Below is a small trained network, with its code and all its weights. Each question gives an input and a class and asks what happens when units are switched off, that is, made to give their printed mean instead of their output.

import numpy as np


def w(rows, s, z=0):
    codes = np.array(rows[::2]) - 128.0
    scale = np.full(codes.shape[1], s)
    scale[-1] = z or s
    return codes * scale


def f(y):
    return np.maximum(y, 0)


def log_softmax(a):
    a = a - a.max(-1, keepdims=True)
    return a - np.log(np.exp(a).sum(-1, keepdims=True))


def net(x, mask):
    res = np.array(x, float).reshape(1, 5) / 4 @ E
    y = f(res @ A[0][:, :-1].T + A[0][:, -1])
    res = res + np.where(mask, y, B[0][:, -1]) @ B[0][:, :-1]
    return log_softmax(res[-1] @ U[:, :-1].T + U[:, -1])


A, B = {}, {}
E = w([
[85,47,164,172,84,66],'x0',
[8,234,124,199,134,1],'x1',
[187,88,31,137,171,63],'x2',
[151,98,126,238,216,210],'x3',
[102,169,29,133,34,183],'x4',
],0.0089)
A[0] = w([
[212,127,152,195,184,152,210],'N1',
[79,165,156,190,141,116,199],'N2',
[185,95,121,6,122,140,168],'N3',
[128,92,133,100,141,58,214],'N4',
[190,76,90,68,139,126,253],'N5',
[122,91,61,145,119,100,164],'N6',
[75,249,103,169,95,148,189],'N7',
[98,77,187,144,125,90,165],'N8',
[187,63,182,206,193,124,238],'N9',
[59,112,137,163,67,97,211],'N10',
],0.011,0.0042)
B[0] = w([
[61,110,75,122,208,178,221],'N1',
[72,122,111,133,88,137,220],'N2',
[196,172,151,58,185,156,212],'N3',
[165,133,161,149,182,54,195],'N4',
[177,102,140,73,180,109,213],'N5',
[247,161,82,201,133,71,183],'N6',
[57,172,61,86,83,112,244],'N7',
[118,93,191,137,86,102,200],'N8',
[100,74,161,171,180,173,251],'N9',
[150,117,135,142,41,96,226],'N10',
],0.011,0.013)
U = w([
[198,82,91,158,151,100,119],'0',
[100,52,250,140,80,95,83],'1',
[181,152,152,41,166,173,171],'2',
[156,104,154,200,66,112,71],'3',
[60,55,113,189,177,181,168],'4',
[75,126,54,115,50,138,252],'5',
[104,185,119,113,171,88,9],'6',
],0.012,0.0023)

Each question gives the input, the list of numbers given to net, and the class t.
The units are the neurons (one row each of A and B). Each row of codes is followed by its name. A weight is (code - 128) times the scale printed after its matrix; where a second scale follows, it is the last column's (A, B and U).
mask holds one flag per neuron, in row order. A switched-off neuron (its flag False) gives its mean, the last column of its row in B, instead of its output. The means were averaged over made-up inputs and are rounded, as every weight is.
A unit's drop is (log p(t) with every unit on - log p(t) with that unit switched off) / (log p(t) with every unit on - log p(t) with every unit switched off).
The circuit of an input: a set's keep is (log p(t) with only the set's units on - log p(t) with every unit switched off) / (log p(t) with every unit on - log p(t) with every unit switched off). Starting from all 10 units, units are removed one at a time, each time the one whose removal leaves the highest keep (on an exact tie, the one counted first), for as long as the keep stays at least 0.8.
circuit, biggest first: the units of the circuit, biggest drop first
most important unit: the unit with the biggest drop
top k neurons: the k neurons with the biggest drops, biggest first
drop of u: that unit's drop, to one decimal
input [-8,4,8,5,5], class 5: most important unit	N7
input [3,5,-8,-3,-1], class 5: top 2 neurons	(N7 N9)
input [7,2,5,-5,0], class 3: circuit, biggest first	(N6 N10 N1)
input [-2,-8,6,5,-4], class 2: top 4 neurons	(N3 N5 N2 N8)
input [1,5,1,-3,-3], class 1: circuit, biggest first	(N1 N8)
input [8,-7,4,5,7], class 0: top 3 neurons	(N6 N5 N2)
input [1,-6,6,5,-3], class 4: top 2 neurons	(N9 N1)
input [-7,-2,7,3,-6], class 4: top 2 neurons	(N1 N9)
input [1,-3,-5,-6,6], class 2: top 2 neurons	(N3 N2)
input [8,-8,-3,1,-8], class 4: top 3 neurons	(N9 N1 N10)
input [7,-2,-3,4,-6], class 4: top 2 neurons	(N1 N9)
input [-2,-8,7,5,-1], class 2: top 2 neurons	(N3 N5)
input [0,5,-4,-3,-1], class 5: drop of N7	0.2
input [0,-5,6,-1,5], class 2: drop of N3	0.5
input [-7,-4,8,5,-4], class 4: drop of N1	2.3
input [-7,3,-1,1,-5], class 4: most important unit	N3
